Moves between nodes:
a: w728->w18, w589->w599, w804->w620, w571->w184, w900->w705, w620->w54, w713->w483, w426->w472, w802->w13, w859->w707, w969->w921, w869->w253, w26->w376, w245->w596, w258->w271, w938->w115, w599->w749, w901->w518, w374->w728, w921->w637, w975->w853, w284->w374, w761->w137, w253->w802, w59->w111, w285->w191, w191->w838, w741->w900, w747->w164, w428->w195, w850->w697, w546->w267, w521->w804, w472->w471, w631->w491, w456->w156, w383->w49, w111->w103, w273->w258, w550->w315, w156->w741, w18->w547, w933->w301, w490->w398, w947->w410, w707->w90, w882->w567, w518->w882, w206->w284, w333->w901, w267->w428, w58->w947, w318->w192, w841->w649, w547->w273, w386->w59, w567->w938, w298->w969, w410->w294, w649->w333, w376->w761, w375->w928, w668->w546, w13->w653, w875->w574, w137->w933, w303->w747, w164->w713, w909->w375, w697->w298, w945->w521, w398->w570, w570->w206, w574->w631, w838->w975, w192->w386, w613->w26, w254->w654, w195->w58, w301->w875, w705->w383, w90->w245, w890->w589, w294->w869, w49->w426, w928->w717, w717->w676, w653->w841, w115->w890, w491->w550, w483->w613, w637->w318, w103->w490, w158->w859, w853->w571, w184->w668, w596->w909, w271->w158, w780->w285, w471->w303, w654->w945, w315->w254, w54->w456, w676->w850, w749->w780
u: w728->w567, w589->w574, w804->w909, w571->w804, w900->w697, w620->w375, w713->w103, w426->w637, w802->w303, w859->w780, w969->w58, w869->w472, w26->w570, w245->w838, w258->w589, w938->w933, w599->w631, w901->w26, w374->w882, w921->w947, w975->w945, w284->w518, w761->w284, w253->w471, w59->w802, w285->w315, w191->w254, w741->w850, w747->w59, w428->w741, w850->w267, w546->w456, w521->w596, w472->w318, w631->w258, w456->w717, w383->w969, w111->w13, w273->w890, w550->w158, w156->w676, w18->w938, w933->w728, w490->w841, w947->w383, w707->w285, w882->w761, w518->w376, w206->w901, w333->w613, w267->w156, w58->w705, w318->w294, w841->w713, w547->w115, w386->w253, w567->w137, w298->w195, w410->w49, w649->w483, w376->w206, w375->w571, w668->w54, w13->w747, w875->w547, w137->w374, w303->w386, w164->w111, w909->w853, w697->w428, w945->w245, w398->w649, w570->w333, w574->w273, w838->w654, w192->w869, w613->w398, w254->w707, w195->w900, w301->w18, w705->w298, w90->w191, w890->w875, w294->w426, w49->w921, w928->w184, w717->w668, w653->w164, w115->w301, w491->w271, w483->w490, w637->w410, w103->w653, w158->w749, w853->w521, w184->w620, w596->w975, w271->w599, w780->w550, w471->w192, w654->w90, w315->w859, w54->w928, w676->w546, w749->w491
r: w728->w676, w589->w58, w804->w713, w571->w841, w900->w137, w620->w483, w713->w654, w426->w574, w802->w780, w859->w318, w969->w18, w869->w599, w26->w804, w245->w59, w258->w969, w938->w267, w599->w947, w901->w571, w374->w717, w921->w547, w975->w13, w284->w928, w761->w54, w253->w749, w59->w859, w285->w869, w191->w253, w741->w761, w747->w315, w428->w882, w850->w284, w546->w901, w521->w164, w472->w631, w631->w383, w456->w26, w383->w301, w111->w707, w273->w298, w550->w426, w156->w376, w18->w850, w933->w156, w490->w245, w947->w115, w707->w192, w882->w668, w518->w184, w206->w375, w333->w853, w267->w518, w58->w938, w318->w258, w841->w838, w547->w697, w386->w158, w567->w546, w298->w728, w410->w890, w649->w975, w376->w620, w375->w490, w668->w333, w13->w285, w875->w900, w137->w456, w303->w550, w164->w254, w909->w103, w697->w374, w945->w747, w398->w596, w570->w909, w574->w705, w838->w802, w192->w271, w613->w521, w254->w471, w195->w567, w301->w741, w705->w933, w90->w386, w890->w195, w294->w589, w49->w875, w928->w398, w717->w570, w653->w191, w115->w428, w491->w49, w483->w945, w637->w273, w103->w90, w158->w637, w853->w653, w184->w649, w596->w111, w271->w921, w780->w294, w471->w491, w654->w303, w315->w472, w54->w613, w676->w206, w749->w410
x: w728->w298, w589->w294, w804->w26, w571->w901, w900->w875, w620->w376, w713->w804, w426->w550, w802->w838, w859->w59, w969->w258, w869->w285, w26->w456, w245->w490, w258->w318, w938->w58, w599->w869, w901->w546, w374->w697, w921->w271, w975->w649, w284->w850, w761->w741, w253->w191, w59->w245, w285->w13, w191->w653, w741->w301, w747->w945, w428->w115, w850->w18, w546->w567, w521->w613, w472->w315, w631->w472, w456->w137, w383->w631, w111->w596, w273->w637, w550->w303, w156->w933, w18->w969, w933->w705, w490->w375, w947->w599, w707->w111, w882->w428, w518->w267, w206->w676, w333->w668, w267->w938, w58->w589, w318->w859, w841->w571, w547->w921, w386->w90, w567->w195, w298->w273, w410->w749, w649->w184, w376->w156, w375->w206, w668->w882, w13->w975, w875->w49, w137->w900, w303->w654, w164->w521, w909->w570, w697->w547, w945->w483, w398->w928, w570->w717, w574->w426, w838->w841, w192->w707, w613->w54, w254->w164, w195->w890, w301->w383, w705->w574, w90->w103, w890->w410, w294->w780, w49->w491, w928->w284, w717->w374, w653->w853, w115->w947, w491->w471, w483->w620, w637->w158, w103->w909, w158->w386, w853->w333, w184->w518, w596->w398, w271->w192, w780->w802, w471->w254, w654->w713, w315->w747, w54->w761, w676->w728, w749->w253
p: w728->w428, w589->w49, w804->w398, w571->w613, w900->w18, w620->w570, w713->w596, w426->w271, w802->w254, w859->w253, w969->w890, w869->w550, w26->w928, w245->w653, w258->w410, w938->w900, w599->w426, w901->w54, w374->w267, w921->w589, w975->w713, w284->w546, w761->w676, w253->w315, w59->w191, w285->w303, w191->w747, w741->w728, w747->w90, w428->w933, w850->w567, w546->w761, w521->w490, w472->w158, w631->w637, w456->w284, w383->w273, w111->w838, w273->w947, w550->w192, w156->w374, w18->w195, w933->w697, w490->w853, w947->w574, w707->w802, w882->w156, w518->w456, w206->w668, w333->w620, w267->w137, w58->w875, w318->w749, w841->w521, w547->w58, w386->w285, w567->w741, w298->w115, w410->w631, w649->w804, w376->w717, w375->w333, w668->w376, w13->w654, w875->w969, w137->w850, w303->w707, w164->w245, w909->w649, w697->w938, w945->w103, w398->w571, w570->w184, w574->w921, w838->w164, w192->w780, w613->w375, w254->w59, w195->w301, w301->w298, w705->w547, w90->w13, w890->w383, w294->w491, w49->w258, w928->w901, w717->w518, w653->w945, w115->w705, w491->w318, w483->w909, w637->w599, w103->w975, w158->w869, w853->w483, w184->w26, w596->w841, w271->w294, w780->w471, w471->w859, w654->w111, w315->w386, w54->w206, w676->w882, w749->w472
n: w728->w741, w589->w921, w804->w649, w571->w398, w900->w938, w620->w333, w713->w975, w426->w599, w802->w707, w859->w471, w969->w875, w869->w158, w26->w184, w245->w164, w258->w49, w938->w697, w599->w637, w901->w928, w374->w156, w921->w574, w975->w103, w284->w456, w761->w546, w253->w859, w59->w254, w285->w386, w191->w59, w741->w567, w747->w191, w428->w728, w850->w137, w546->w284, w521->w841, w472->w749, w631->w410, w456->w518, w383->w890, w111->w654, w273->w383, w550->w869, w156->w882, w18->w900, w933->w428, w490->w521, w947->w273, w707->w303, w882->w676, w518->w717, w206->w54, w333->w375, w267->w374, w58->w547, w318->w491, w841->w596, w547->w705, w386->w315, w567->w850, w298->w301, w410->w258, w649->w909, w376->w668, w375->w613, w668->w206, w13->w90, w875->w58, w137->w267, w303->w285, w164->w838, w909->w483, w697->w933, w945->w653, w398->w804, w570->w620, w574->w947, w838->w111, w192->w550, w613->w571, w254->w802, w195->w18, w301->w195, w705->w115, w90->w747, w890->w969, w294->w271, w49->w589, w928->w26, w717->w376, w653->w245, w115->w298, w491->w294, w483->w853, w637->w631, w103->w945, w158->w472, w853->w490, w184->w570, w596->w713, w271->w426, w780->w192, w471->w780, w654->w13, w315->w253, w54->w901, w676->w761, w749->w318

The rows follow the links: the fewer symbols apart two nodes are, the more alike their rows tend to be.

Here are some nodes, each with a row of numbers. One shown again gets a slightly different row.
w26: 12 9 19 5 27 10 -5 2 18 -34 17 8 -14 -8 -24 -12 21 -6 -3 31 -21 10 16 1 1 -11 -11 45 7 6 23 11 47 4 20 2 4 -16 15 -5 7 -27 -22
w875: -1 -39 -23 8 -24 -25 19 -1 -18 25 12 -8 4 8 38 22 12 -18 -29 -9 11 -14 -12 -15 7 1 6 -18 7 -5 -28 -5 -47 5 -12 -13 3 21 9 27 -13 0 19
w18: 26 -29 12 14 -13 -18 -11 4 23 6 35 -14 -28 15 19 16 36 -28 -25 -9 -7 -10 -2 -7 3 -10 -4 10 16 12 3 -2 -6 19 22 -9 -3 0 24 27 -7 -43 -18
w483: -23 16 -21 -11 31 6 25 -2 -30 -23 -23 16 34 -21 -25 -15 -16 12 6 38 -6 13 14 -1 5 3 3 12 -3 -4 -13 17 26 -15 -25 5 10 4 -13 -22 -2 31 20
w258: 8 -9 2 1 -24 -25 -37 7 21 34 -24 -22 -2 16 7 12 -9 -12 13 -53 3 -13 -5 4 -3 1 23 -44 1 24 -18 1 -10 13 -5 0 -4 8 -25 5 -24 3 -4
w928: 12 5 18 6 25 12 2 0 14 -35 25 8 -15 -8 -22 -9 22 -6 -9 35 -18 10 14 -1 0 -10 -14 45 9 2 24 10 40 4 21 1 2 -14 21 -4 7 -31 -18
w156: 0 -31 -30 4 13 -38 8 6 -13 -5 -9 -6 26 -4 -3 5 17 -27 -24 19 -21 -7 16 -13 9 -5 19 1 19 22 -40 27 17 8 -23 -5 14 18 -5 7 -34 -1 18
w938: 27 -26 13 13 -6 -22 -19 6 31 2 26 -19 -24 13 7 13 32 -31 -18 -13 -14 -9 4 -3 3 -13 4 11 17 21 1 4 12 21 21 -9 -1 -1 15 23 -15 -42 -21
w206: 7 -6 7 6 22 9 20 -4 0 -34 36 11 -8 -10 -7 -4 29 -8 -23 46 -12 6 8 -8 5 -9 -17 49 9 -8 17 5 22 3 17 -4 3 -7 29 5 10 -30 -8
w386: -21 20 -10 -12 -13 11 3 -4 -21 20 -34 3 19 -3 2 -5 -37 26 25 -20 18 1 -11 6 -6 14 4 -35 -18 -12 -8 -11 -24 -15 -21 7 -2 5 -27 -14 6 46 17
w804: -10 18 -13 -10 35 -1 1 4 -12 -28 -29 9 28 -17 -37 -17 -10 4 12 26 -18 12 20 1 1 0 11 12 2 11 -11 27 49 -6 -21 7 11 -3 -21 -26 -14 20 12
w90: 0 41 29 -7 3 31 -25 -1 20 -7 -15 5 -15 2 -20 -15 -21 26 38 -16 4 11 -2 18 -12 5 -9 1 -17 -2 35 -10 18 -6 14 15 -7 -23 -16 -24 18 9 -19
w705: 6 -37 -12 9 -22 -19 17 -2 -3 19 32 -8 -8 9 37 22 24 -19 -35 -3 9 -15 -11 -15 7 -1 -5 -3 11 -6 -14 -9 -42 9 5 -17 -1 15 26 33 -2 -22 4
w376: 3 -15 -6 7 19 2 30 -4 -13 -30 35 12 1 -10 0 0 31 -10 -31 51 -10 4 10 -13 11 -8 -14 45 13 -10 5 8 11 -3 6 -9 5 1 31 8 7 -24 4
w574: 0 -24 -22 2 -21 -32 -11 7 -2 34 -18 -16 12 13 16 14 -5 -15 -4 -33 3 -15 -3 -6 2 3 25 -41 3 16 -38 3 -24 7 -20 -5 2 18 -19 9 -26 12 15
w900: 25 -28 13 12 -10 -19 -19 5 30 2 31 -17 -26 11 13 15 35 -29 -23 -11 -11 -10 0 -3 3 -10 0 11 16 17 4 2 3 19 23 -10 -2 1 19 24 -11 -44 -19
w761: -4 -30 -33 5 15 -30 27 2 -25 -10 7 1 24 -9 3 4 20 -22 -33 36 -14 -3 12 -16 11 -7 10 15 15 6 -34 20 8 2 -23 -9 14 19 7 10 -22 -1 22
w570: 13 14 19 2 30 7 -12 4 20 -36 4 4 -8 -11 -33 -13 14 -5 4 24 -23 12 19 6 1 -8 -3 37 10 12 20 16 55 6 17 7 4 -16 4 -14 -1 -21 -20
w374: 3 -32 -28 6 13 -38 2 7 -8 -5 -9 -10 21 -4 -8 6 17 -29 -21 14 -20 -9 15 -11 9 -9 22 -2 18 25 -37 26 22 9 -21 -4 14 18 -6 6 -36 -3 14

Each walk starts at a row. The symbols on each line, taken left to right, move it on to the next node.
Answer with the node's row; about right is enough.
new walk
0 42 28 -11 3 27 -27 1 19 -4 -21 4 -11 -2 -23 -16 -26 27 41 -21 4 10 0 19 -8 4 -3 -5 -15 0 29 -8 20 -6 11 14 -7 -22 -21 -25 16 13 -17
u r u n p x u	-17 27 -5 -12 -7 12 -8 -1 -10 16 -40 2 16 -3 -9 -9 -41 25 33 -24 15 4 -7 10 -8 10 8 -34 -19 -4 -6 -5 -9 -13 -19 10 -2 -2 -33 -20 3 40 12
a n r x	-5 39 22 -11 2 24 -27 2 16 0 -30 3 -6 -2 -22 -15 -30 26 44 -22 3 8 0 17 -11 5 -1 -13 -17 3 25 -7 17 -6 9 16 -6 -19 -25 -25 13 20 -14
new walk
-4 -37 -27 4 -24 -30 12 2 -15 28 1 -11 11 8 31 19 4 -17 -20 -16 8 -15 -7 -12 7 4 12 -28 6 4 -37 -1 -41 4 -19 -10 3 24 0 20 -19 7 20
n u r a n	14 -34 1 12 -21 -16 8 -1 6 13 37 -7 -21 13 33 20 32 -23 -33 -4 5 -12 -9 -9 5 -4 -4 7 13 -3 -3 -9 -32 12 15 -14 -2 9 28 30 0 -32 -6
p p a n u u	2 -37 -16 7 -23 -21 17 -2 -11 22 27 -7 -5 12 40 23 21 -19 -34 -5 10 -13 -10 -15 6 0 1 -7 10 -7 -19 -8 -47 8 -2 -15 1 18 20 31 -6 -16 9
new walk
-2 -28 -25 2 -20 -31 -4 4 -8 33 -16 -15 14 10 21 15 -5 -16 -10 -28 3 -16 -6 -5 2 3 19 -37 4 12 -40 4 -28 8 -23 -6 4 21 -13 15 -27 11 16
n n x r n p	-5 -34 -28 3 -21 -30 8 2 -16 31 -6 -11 13 8 28 18 3 -16 -18 -21 7 -15 -7 -10 5 2 19 -32 7 6 -39 2 -37 5 -23 -10 4 23 -5 19 -21 9 20
r n r r x r	-7 -31 -33 4 18 -25 31 1 -26 -13 9 4 23 -9 4 6 21 -23 -36 39 -12 -4 10 -17 11 -4 6 16 18 2 -31 20 7 1 -20 -11 12 18 13 11 -17 -5 21
new walk
-24 17 -22 -9 26 10 30 -4 -35 -23 -20 17 31 -21 -22 -18 -18 16 4 40 -3 13 9 -2 3 6 1 11 -3 -12 -9 11 18 -18 -25 4 9 3 -11 -22 4 31 20
u a a p x	1 -20 -14 7 21 -3 35 -3 -19 -28 34 11 5 -10 5 3 28 -14 -35 51 -10 3 8 -14 10 -6 -12 39 12 -11 -3 7 9 -1 2 -10 9 6 30 11 3 -20 6
p r u n p n n	5 18 7 -3 32 -1 -16 5 12 -33 -15 2 7 -11 -42 -17 5 -2 11 21 -26 11 23 6 0 -8 6 26 7 19 7 25 62 2 2 9 8 -11 -11 -21 -10 -5 -11
new walk
0 41 31 -8 2 35 -19 -3 19 -9 -11 8 -18 -1 -19 -15 -20 28 33 -13 3 11 -3 16 -9 4 -13 5 -14 -7 38 -12 16 -9 19 15 -9 -24 -9 -19 26 5 -20
u x p x	-18 17 -20 -9 32 2 16 -1 -25 -24 -26 12 34 -21 -30 -16 -15 9 7 34 -10 11 16 -1 4 2 7 9 0 1 -11 21 34 -11 -25 6 12 1 -18 -23 -6 28 18
n a a p n n	13 10 19 2 30 9 -8 0 20 -36 13 5 -12 -7 -29 -12 18 -4 1 27 -22 10 17 4 1 -12 -7 42 9 9 22 13 51 5 18 5 4 -16 10 -11 3 -24 -21
new walk
-22 17 -11 -11 -14 11 9 -6 -23 22 -30 6 19 0 7 -4 -37 27 22 -17 22 1 -13 4 -4 15 4 -34 -18 -16 -11 -12 -34 -16 -22 5 -4 8 -22 -11 7 43 19
x u u n p	-10 33 8 -12 -1 16 -21 2 3 11 -42 1 8 -3 -17 -12 -37 25 40 -27 8 8 -3 15 -8 8 6 -29 -17 2 5 -4 5 -10 -8 14 -4 -7 -34 -25 5 36 3
n p p a a r a x	-22 20 -19 -8 21 21 38 -8 -38 -23 -9 21 27 -19 -12 -16 -15 20 2 43 6 14 3 -2 1 5 -9 15 -10 -23 1 2 5 -19 -18 1 6 0 -1 -19 19 31 21
new walk
-24 18 -21 -8 25 15 34 -7 -35 -24 -14 19 30 -22 -16 -17 -18 17 4 43 2 15 7 -2 4 6 -5 15 -6 -18 -3 8 13 -18 -21 1 8 3 -4 -19 9 32 21
a u p r p u x	-14 16 -17 -9 32 1 11 2 -17 -25 -29 10 32 -19 -34 -17 -14 7 10 30 -14 11 18 1 2 -1 10 11 -1 6 -12 24 41 -11 -22 6 11 2 -18 -24 -11 24 14
u u u u r	1 39 33 -4 5 35 -15 -5 18 -10 -5 11 -19 -3 -16 -14 -20 27 32 -4 6 12 -3 13 -9 3 -16 11 -16 -9 42 -14 15 -9 24 12 -10 -25 -3 -19 26 3 -22
new walk
-6 -29 -29 5 17 -17 35 0 -27 -17 17 7 19 -11 5 4 24 -18 -37 47 -13 -1 9 -18 12 -5 1 24 14 -1 -22 14 3 1 -18 -12 13 17 17 11 -11 -6 18
n p a u r n u	11 3 14 5 24 11 7 -1 10 -36 28 10 -14 -9 -14 -7 25 -8 -12 38 -14 9 11 0 3 -11 -15 48 9 -1 26 6 36 4 21 -1 3 -13 25 0 8 -32 -17
p x x n r p r	9 -2 10 7 23 11 15 -3 6 -34 31 11 -11 -9 -10 -5 28 -8 -17 42 -13 8 11 -3 5 -10 -17 50 9 -4 21 4 28 2 20 -3 3 -11 29 2 12 -32 -15
new walk
5 -10 -1 7 22 4 27 -4 -6 -32 37 11 -3 -9 -1 -1 30 -10 -28 49 -11 8 8 -10 8 -9 -16 47 10 -10 11 7 18 2 13 -8 6 -4 32 7 10 -27 -5
x x r u a	9 -26 -19 5 12 -40 -14 10 3 -1 -11 -15 15 -1 -10 6 17 -33 -16 3 -23 -9 18 -10 5 -9 25 -3 21 31 -36 28 28 12 -16 -2 12 14 -9 4 -39 -9 6
a r x p x u r	25 -24 4 10 4 -33 -29 10 28 1 7 -18 -12 10 -7 8 29 -34 -15 -16 -24 -9 13 -1 4 -14 17 5 22 32 -13 18 29 20 9 -5 4 2 2 14 -29 -34 -14
